Below are the code and all the weights of a small trained network. Each question names an input and a class and asks about switching units off, where a switched-off unit gives its printed mean instead of its output.

import numpy as np


def w(rows, s, z=0):
    codes = np.array(rows[::2]) - 128.0
    scale = np.full(codes.shape[1], s)
    scale[-1] = z or s
    return codes * scale


def norm(h):
    return h / np.sqrt((h * h).mean(-1, keepdims=True) + 1e-5)


def f(y):
    return np.maximum(y, 0)


def log_softmax(a):
    a = a - a.max(-1, keepdims=True)
    return a - np.log(np.exp(a).sum(-1, keepdims=True))


def net(x, mask):
    res = np.array(x, float).reshape(1, 7) / 4 @ E
    u = 0
    for l in range(2):
        y = f(norm(res) @ A[l][:, :-1].T + A[l][:, -1])
        res = res + np.where(mask[u : u + 15], y, B[l][:, -1]) @ B[l][:, :-1]
        u += 15
    return log_softmax(norm(res)[-1] @ U[:, :-1].T + U[:, -1])


A, B = {}, {}
E = w([
[93,132,150,156,131,112,85,158,101,91],'x0',
[126,129,127,126,126,130,129,128,127,131],'x1',
[137,67,152,146,251,175,83,83,65,161],'x2',
[119,120,141,120,167,105,82,114,223,117],'x3',
[157,169,64,41,118,136,78,75,81,60],'x4',
[57,197,64,150,150,133,114,113,128,178],'x5',
[191,204,175,112,146,103,106,147,113,172],'x6',
],0.0027)
A[0] = w([
[190,231,222,65,170,37,111,239,100,201,50],'L0N1',
[214,146,106,59,143,173,226,99,184,218,41],'L0N2',
[67,202,172,197,99,127,25,223,57,14,116],'L0N3',
[121,154,146,174,104,158,194,143,16,114,5],'L0N4',
[18,23,102,155,95,128,176,94,150,76,33],'L0N5',
[120,162,104,116,72,151,186,128,5,126,86],'L0N6',
[138,203,100,115,63,125,163,123,167,96,228],'L0N7',
[168,115,119,94,218,184,96,104,79,152,33],'L0N8',
[60,150,211,151,178,112,46,245,79,63,120],'L0N9',
[113,143,147,176,73,113,173,185,188,143,101],'L0N10',
[182,8,192,79,82,168,121,168,123,72,11],'L0N11',
[194,104,194,110,124,180,139,133,156,75,17],'L0N12',
[119,146,107,77,158,119,61,57,225,100,79],'L0N13',
[77,131,206,124,169,55,72,94,219,91,25],'L0N14',
[131,80,140,163,219,173,183,97,116,149,50],'L0N15',
],0.0032,0.0028)
B[0] = w([
[148,114,61,239,116,231,136,85,149,2,209],'L0N1',
[114,42,49,94,105,111,212,33,189,159,165],'L0N2',
[162,86,84,66,134,115,231,29,185,196,208],'L0N3',
[197,78,56,62,154,176,105,230,153,191,149],'L0N4',
[227,165,85,205,145,218,127,95,141,40,184],'L0N5',
[176,78,83,105,178,132,77,224,187,143,185],'L0N6',
[116,56,156,150,144,91,19,96,70,144,252],'L0N7',
[97,54,154,167,81,123,39,81,89,141,185],'L0N8',
[166,79,82,94,106,112,192,23,180,198,204],'L0N9',
[128,99,171,86,121,118,44,95,40,123,195],'L0N10',
[208,128,165,154,183,3,171,126,81,99,181],'L0N11',
[174,111,113,132,164,36,164,157,54,87,150],'L0N12',
[162,79,97,115,147,156,155,240,72,139,186],'L0N13',
[180,89,48,102,134,149,127,229,101,209,164],'L0N14',
[126,99,154,131,102,90,24,113,73,127,181],'L0N15',
],0.0035,0.0031)
A[1] = w([
[117,104,220,198,145,158,154,101,140,204,120],'L1N1',
[144,165,118,195,131,199,131,99,137,41,61],'L1N2',
[25,224,92,130,179,138,148,131,131,182,7],'L1N3',
[159,155,119,12,151,138,101,77,44,101,88],'L1N4',
[124,118,144,117,198,116,83,168,254,106,104],'L1N5',
[145,32,114,118,175,76,71,154,106,118,225],'L1N6',
[126,124,92,134,112,194,100,134,119,77,60],'L1N7',
[26,181,59,138,125,156,104,107,130,148,110],'L1N8',
[162,98,109,135,117,100,164,22,140,111,82],'L1N9',
[212,238,177,125,145,157,117,104,141,185,167],'L1N10',
[146,153,85,116,14,67,151,171,176,99,164],'L1N11',
[91,105,219,215,125,131,220,235,168,180,96],'L1N12',
[89,192,144,100,48,100,173,184,168,86,44],'L1N13',
[90,129,58,151,156,176,88,129,113,177,147],'L1N14',
[148,95,109,154,108,167,193,153,95,166,79],'L1N15',
],0.0044,0.0015)
B[1] = w([
[63,185,119,70,96,118,107,113,146,56,180],'L1N1',
[134,221,113,198,132,166,153,134,126,103,147],'L1N2',
[205,91,215,101,102,49,216,127,103,68,144],'L1N3',
[13,156,177,115,153,127,150,185,204,80,197],'L1N4',
[160,119,62,73,123,187,157,190,17,133,154],'L1N5',
[117,219,117,165,54,113,126,139,131,192,255],'L1N6',
[135,174,174,153,139,146,143,156,162,132,152],'L1N7',
[201,98,196,130,136,98,167,143,134,97,162],'L1N8',
[92,162,120,157,125,124,180,125,166,188,191],'L1N9',
[101,23,81,193,101,207,176,138,127,49,148],'L1N10',
[94,99,161,167,252,182,79,83,81,189,178],'L1N11',
[84,196,100,18,172,121,105,119,127,47,165],'L1N12',
[103,91,212,178,204,162,48,51,40,215,134],'L1N13',
[201,115,183,128,81,78,145,139,130,110,193],'L1N14',
[130,154,87,89,165,119,81,166,194,149,157],'L1N15',
],0.0044,0.0061)
U = w([
[68,81,207,160,167,150,19,59,41,193,129],'0',
[22,198,146,17,153,125,128,152,159,22,130],'1',
[174,112,69,228,143,234,170,114,141,37,125],'2',
[237,86,221,109,129,11,211,143,84,89,118],'3',
[186,85,35,46,140,170,97,254,88,191,117],'4',
[123,198,124,158,85,100,136,133,158,175,181],'5',
[96,78,89,90,127,111,204,43,195,208,112],'6',
[111,122,150,114,27,141,139,149,133,150,2],'7',
],0.009,0.015)

Each question gives the input, the list of numbers given to net, and the class t.
The units are the neurons (one row each of A and B). Each row of codes is followed by its name. A weight is (code - 128) times the scale printed after its matrix; where a second scale follows, it is the last column's (A, B and U).
mask holds one flag per neuron, layer by layer. A switched-off neuron (its flag False) gives its mean, the last column of its row in B, instead of its output. The means were averaged over made-up inputs and are rounded, as every weight is.
A unit's drop is (log p(t) with every unit on - log p(t) with that unit switched off) / (log p(t) with every unit on - log p(t) with every unit switched off).
The circuit of an input: a set's keep is (log p(t) with only the set's units on - log p(t) with every unit switched off) / (log p(t) with every unit on - log p(t) with every unit switched off). Starting from the 12 units with the biggest drops (on a tie, the unit counted first), units are removed one at a time, each time the one whose removal leaves the highest keep (on an exact tie, the one counted first), for as long as the keep stays at least 0.8.
units of the circuit, in order: the units of the circuit, biggest drop first
most important unit: the unit with the biggest drop
top k neurons: the k neurons with the biggest drops, biggest first
top k neurons in layer l: the k neurons of layer l with the biggest drops, biggest first
input [-7,-6,-3,-6,-5,2,3], class 6: units of the circuit, in order -> (L0N2)
input [7,2,4,-5,-6,-1,6], class 6: top 2 neurons -> (L0N9 L0N3)
input [0,6,1,5,-7,4,8], class 2: units of the circuit, in order -> (L0N1 L1N10)
input [5,-2,-6,-6,-4,4,6], class 0: units of the circuit, in order -> (L1N11 L1N6)
input [3,3,-2,8,-8,7,-8], class 1: units of the circuit, in order -> (L1N12 L1N1)
input [6,-1,-1,2,5,-4,-5], class 6: units of the circuit, in order -> (L0N3 L1N9)
input [2,-4,-5,-3,-5,2,7], class 2: units of the circuit, in order -> (L0N1 L1N6)
input [-2,7,2,1,5,-4,5], class 5: units of the circuit, in order -> (L1N6 L1N9)
input [8,-5,-3,-5,-2,-3,0], class 6: units of the circuit, in order -> (L0N3 L0N9)
input [8,1,4,3,-5,3,7], class 6: units of the circuit, in order -> (L0N9 L0N3)
input [7,-3,-3,-8,-5,1,7], class 4: top 2 neurons -> (L0N4 L1N15)
input [2,6,-8,-8,6,-4,-6], class 0: top 2 neurons in layer 1 -> (L1N11 L1N13)
input [2,0,3,-8,1,5,4], class 4: top 2 neurons -> (L0N4 L0N6)
input [5,-7,1,6,-7,0,1], class 1: units of the circuit, in order -> (L1N12)
input [-2,6,5,5,-7,-1,6], class 1: units of the circuit, in order -> (L1N1 L1N12)
input [-7,-2,-6,-3,7,5,-8], class 2: top 3 neurons -> (L0N5 L1N1 L1N12)
input [2,-8,-7,-3,3,8,-3], class 3: top 2 neurons -> (L1N8 L1N3)
input [7,1,-7,5,-6,-6,1], class 0: units of the circuit, in order -> (L1N11 L1N13)
input [8,-2,-5,-8,6,6,0], class 4: units of the circuit, in order -> (L0N6 L0N4)
input [1,2,-4,-7,-1,7,6], class 3: units of the circuit, in order -> (L1N3 L1N6)
input [-1,-4,3,7,1,3,-7], class 2: most important unit -> L0N5
input [-8,-4,6,3,2,6,7], class 6: top 3 neurons -> (L0N2 L0N5 L0N8)
input [-7,-6,6,7,-5,7,3], class 3: top 3 neurons in layer 1 -> (L1N3 L1N14 L1N11)
input [-5,4,0,-3,7,8,-4], class 3: top 3 neurons in layer 1 -> (L1N8 L1N14 L1N3)
input [-1,-4,3,0,5,1,8], class 2: top 2 neurons -> (L0N1 L1N10)
input [5,1,-5,8,-7,-4,0], class 4: top 2 neurons -> (L0N14 L1N5)
input [6,-3,5,4,1,3,5], class 6: top 3 neurons in layer 0 -> (L0N9 L0N3 L0N7)
input [6,0,5,8,5,-7,-7], class 4: top 2 neurons -> (L0N14 L0N1)
